Below is a small trained network, with its code and all its weights. Each question gives an input and a class and asks what happens when units are switched off, that is, made to give their printed mean instead of their output.

import numpy as np


def w(rows, s, z=0):
    codes = np.array(rows[::2]) - 128.0
    scale = np.full(codes.shape[1], s)
    scale[-1] = z or s
    return codes * scale


def f(y):
    return y / 2 * (1 + np.tanh(0.7978845608 * (y + 0.044715 * y**3)))


def log_softmax(a):
    a = a - a.max(-1, keepdims=True)
    return a - np.log(np.exp(a).sum(-1, keepdims=True))


def net(x, mask):
    res = np.array(x, float).reshape(1, 8) / 4 @ E
    y = f(res @ A[0][:, :-1].T + A[0][:, -1])
    res = res + np.where(mask, y, B[0][:, -1]) @ B[0][:, :-1]
    return log_softmax(res[-1] @ U[:, :-1].T + U[:, -1])


A, B = {}, {}
E = w([
[121,128,133,125],'x0',
[127,127,129,130],'x1',
[132,128,127,130],'x2',
[49,87,25,111],'x3',
[67,135,139,245],'x4',
[140,1,180,128],'x5',
[118,129,135,122],'x6',
[131,126,125,133],'x7',
],0.0096)
A[0] = w([
[159,140,71,16,209],'N0',
[103,8,167,149,96],'N1',
[184,227,166,100,253],'N2',
[175,124,201,129,213],'N3',
[152,61,125,87,147],'N4',
[212,143,177,56,201],'N5',
[140,120,136,135,149],'N6',
[93,178,94,171,161],'N7',
[133,61,146,122,145],'N8',
[140,156,176,170,127],'N9',
[144,115,158,122,115],'N10',
[157,159,206,185,181],'N11',
],0.017,0.0045)
B[0] = w([
[71,31,176,44,243],'N0',
[175,51,182,193,226],'N1',
[35,98,129,245,247],'N2',
[200,179,78,139,217],'N3',
[207,137,127,105,188],'N4',
[193,56,4,165,238],'N5',
[139,129,135,135,137],'N6',
[86,164,49,100,196],'N7',
[174,110,180,124,183],'N8',
[137,182,176,131,179],'N9',
[159,136,120,126,150],'N10',
[164,212,173,153,222],'N11',
],0.029,0.014)
U = w([
[92,40,153,250,253],'0',
[64,254,146,179,87],'1',
[209,108,63,124,152],'2',
[183,189,232,165,10],'3',
[20,69,136,11,33],'4',
[57,198,15,46,150],'5',
[171,67,220,23,112],'6',
],0.0061,0.003)

Each question gives the input, the list of numbers given to net, and the class t.
The units are the neurons (one row each of A and B). Each row of codes is followed by its name. A weight is (code - 128) times the scale printed after its matrix; where a second scale follows, it is the last column's (A, B and U).
mask holds one flag per neuron, in row order. A switched-off neuron (its flag False) gives its mean, the last column of its row in B, instead of its output. The means were averaged over made-up inputs and are rounded, as every weight is.
A unit's drop is (log p(t) with every unit on - log p(t) with that unit switched off) / (log p(t) with every unit on - log p(t) with every unit switched off).
The circuit of an input: a set's keep is (log p(t) with only the set's units on - log p(t) with every unit switched off) / (log p(t) with every unit on - log p(t) with every unit switched off). Starting from all 12 units, units are removed one at a time, each time the one whose removal leaves the highest keep (on an exact tie, the one counted first), for as long as the keep stays at least 0.8.
circuit, biggest first: the units of the circuit, biggest drop first
k most important neurons: the k neurons with the biggest drops, biggest first
drop when u is switched off: that unit's drop, to one decimal
input [5,8,3,4,-4,0,4,-1], class 4: circuit, biggest first	N1; N0
input [4,3,7,-1,-6,8,-4,-6], class 2: circuit, biggest first	N5
input [2,3,-8,1,5,-6,6,1], class 5: 2 most important neurons	N7; N1
input [7,-8,3,-7,-7,3,0,-1], class 2: 2 most important neurons	N5; N3
input [-1,0,3,4,-6,-1,7,-3], class 4: 2 most important neurons	N0; N1
input [-1,4,-7,1,8,-1,-5,1], class 5: circuit, biggest first	N7; N1
input [-6,7,7,-3,-3,1,-3,4], class 2: 2 most important neurons	N1; N5
input [3,-7,-1,-1,-1,1,7,-4], class 2: 2 most important neurons	N2; N1
input [-6,-7,0,-1,-6,1,3,2], class 2: 3 most important neurons	N5; N1; N4
input [1,7,8,0,5,-7,3,1], class 1: 2 most important neurons	N5; N0
input [5,8,-5,-5,-6,1,-4,-2], class 2: 3 most important neurons	N5; N3; N1
input [-8,-6,-5,1,1,-3,7,-6], class 5: 3 most important neurons	N1; N0; N11
input [8,3,0,5,1,-6,-3,-7], class 5: 2 most important neurons	N7; N1
input [6,-1,5,-8,3,4,8,-5], class 3: circuit, biggest first	N11
input [-6,7,6,1,-1,-5,6,-2], class 4: 2 most important neurons	N1; N5
input [-5,-5,3,-6,7,1,-6,5], class 3: drop when N11 is switched off	0.1
input [7,6,-7,-2,-5,8,-6,-8], class 2: drop when N5 is switched off	0.3
input [2,-6,-6,-2,-7,4,0,-4], class 2: drop when N5 is switched off	2.2
input [-3,3,1,-3,1,-7,4,2], class 1: drop when N1 is switched off	0.3
input [-8,4,-3,7,-3,-7,-4,3], class 4: circuit, biggest first	N0
